-0.71,1.19,2.44,5.34,1.89,-0.84,2.75 >> 1.19

1.22,-1.53,-1.42,0.64
2.01,5.28,-0.82,1.56
0.85,1.70,1.27,1.09
>> -1.53

6.31,5.95,5.16,-3.66,-4.56,-0.41 >> 5.95

1.60,2.25,0.64,0.41,0.36,1.60,-1.23
-0.28,1.99,0.71,1.17,1.43,1.82,-4.02
-0.04,0.97,1.71,-1.71,-1.81,-4.50,2.25
>> 2.25

-1.78,2.24,-1.91,6.17 >> 2.24

-1.70,-3.02,-4.43,0.27,-3.65,3.90,2.44
-1.61,-2.03,-5.14,-0.89,-4.16,3.39,-0.11
>> -3.02

0.39,3.79,-1.32,0.93,-4.85 >> 3.79

-0.88,5.80,-1.98,-3.41,3.70 >> 5.80
---
[[ 2.34 -3.52 -4.82  2.30 -3.23  2.50 -3.62]
 [ 5.69 -3.21 -2.18  1.52 -0.53 -1.99  1.38]]	2.50

[[-3.86 -4.09 -1.09  0.24  3.17  6.02]
 [ 0.95 -1.33 -1.06  0.99  3.41  1.95]]	3.17

[[-4.80  2.53  0.67 -3.16]
 [-4.14  5.15 -0.78 -4.58]]	0.67

[[-3.58  2.90  6.06  0.78  2.43]
 [-0.98 -1.83  0.81  4.84  2.00]]	0.78

[[ 2.18  1.67  6.30 -3.32  1.77]
 [ 2.18  1.25  6.30 -3.68  1.97]]	-3.32

[[ 0.69  4.78 -0.92 -1.65]
 [-2.72  1.55 -0.23  4.16]]	-0.92
---
[336 809 198  85] | 809

[[2084 5067 4064 9186 9020 4800 8236]
 [5368 5592 7840 4199 6090 7762 6598]] | 6090

[841  69 584 239 522 214 765] | 522

[81 12  9 11  8] | 9

[322  83 772 367 202] | 772

[ 11 -40  -5  36  10] | -5

[793 340 923 799 183 635] | 799
---
179  208   55  146  218 -> 218

582  103  211  634  543  872   46
710  215  301  166  691  347  503
130  680  628  425  711  382  214
-> 214

189  704  906  863  725  356 -> 356

5377  6571  2971  4443
3962  4310  2538  4416
4678  6906  7851  3815
-> 3815

-486   168  -205   -82  -548   517   -82
-863   189  -180  -669  -300   699  -321
-785   202  -196  -724  -320   719  -295
-> -295

 11  -25  -21   20    6
 20    3    2   -2  -16
 35  -14  -19   -9  -17
-> -17

16  83  80  14  37
72  36  16  87  42
-> 42

429  185  166  610  785  852   69 -> 69

3  1  6  5  9 -> 9
---
[[134 207 149 136 157 127 132]
 [159  57 163 160 123 188 172]
 [ 80 206  98  80 207  75  80]] => 80

[[121  96  73 226  91  67 248]
 [ 88 225  54  65 226  52 100]] => 88

[1 2 5 7 5 3] => 1

[42 63 93 22 46] => 42

[877 175 250 557] => 877

[989 198 288 609 107  34] => 989

[205 132 171 129  47 158 125] => 205

[806 627 206  57 782] => 806

[[-416 -539 -522 -479 -738]
 [ 722 -542  587  716   43]
 [-555  749 -643 -698  152]] => -555
---
[[ 1.71  5.20  4.43 -4.25  2.62 -3.45 -4.29]
 [-1.55 -1.25 -2.48  2.20 -2.14  2.24  2.27]
 [-1.81 -2.51 -3.51  3.47 -2.69  3.39  3.56]] Out: -1.25

[[ 1.00 -1.35  2.54 -1.16 -2.20 -0.11  2.90]
 [ 2.44  3.01  2.02  4.62  0.51  0.20  1.78]
 [-2.50 -1.42 -1.97  1.06  1.03 -0.02 -0.88]] Out: 0.51

[-1.54  0.06  3.06 -1.17  4.67] Out: 0.06

[2.34 3.30 4.61 3.57 5.73] Out: 3.57

[[ 1.78 -0.69 -0.97  5.51  0.25 -1.46 -0.90]
 [ 0.43 -0.12 -0.21  1.76  0.07 -0.37 -0.15]
 [ 2.30 -0.78 -1.21  6.08  0.35 -1.79 -1.09]] Out: -0.15

[ 2.93 -5.06  4.72 -4.11  5.12] Out: 2.93

[ 0.77  1.27 -2.27  1.87  5.68  3.29  1.60] Out: 1.60

[ 2.70  5.29 -2.54 -1.17 -1.05] Out: -1.05

[ 5.71  0.91 -6.04  1.30  3.65 -2.55 -3.01] Out: 0.91

[[-0.50 -1.30  1.61  0.03 -2.75  0.09  2.52]
 [-2.17 -4.17 -1.48 -1.19  3.17  1.51 -1.18]
 [ 0.32  5.24  2.83 -1.99  0.47  0.22  3.69]] Out: 0.09
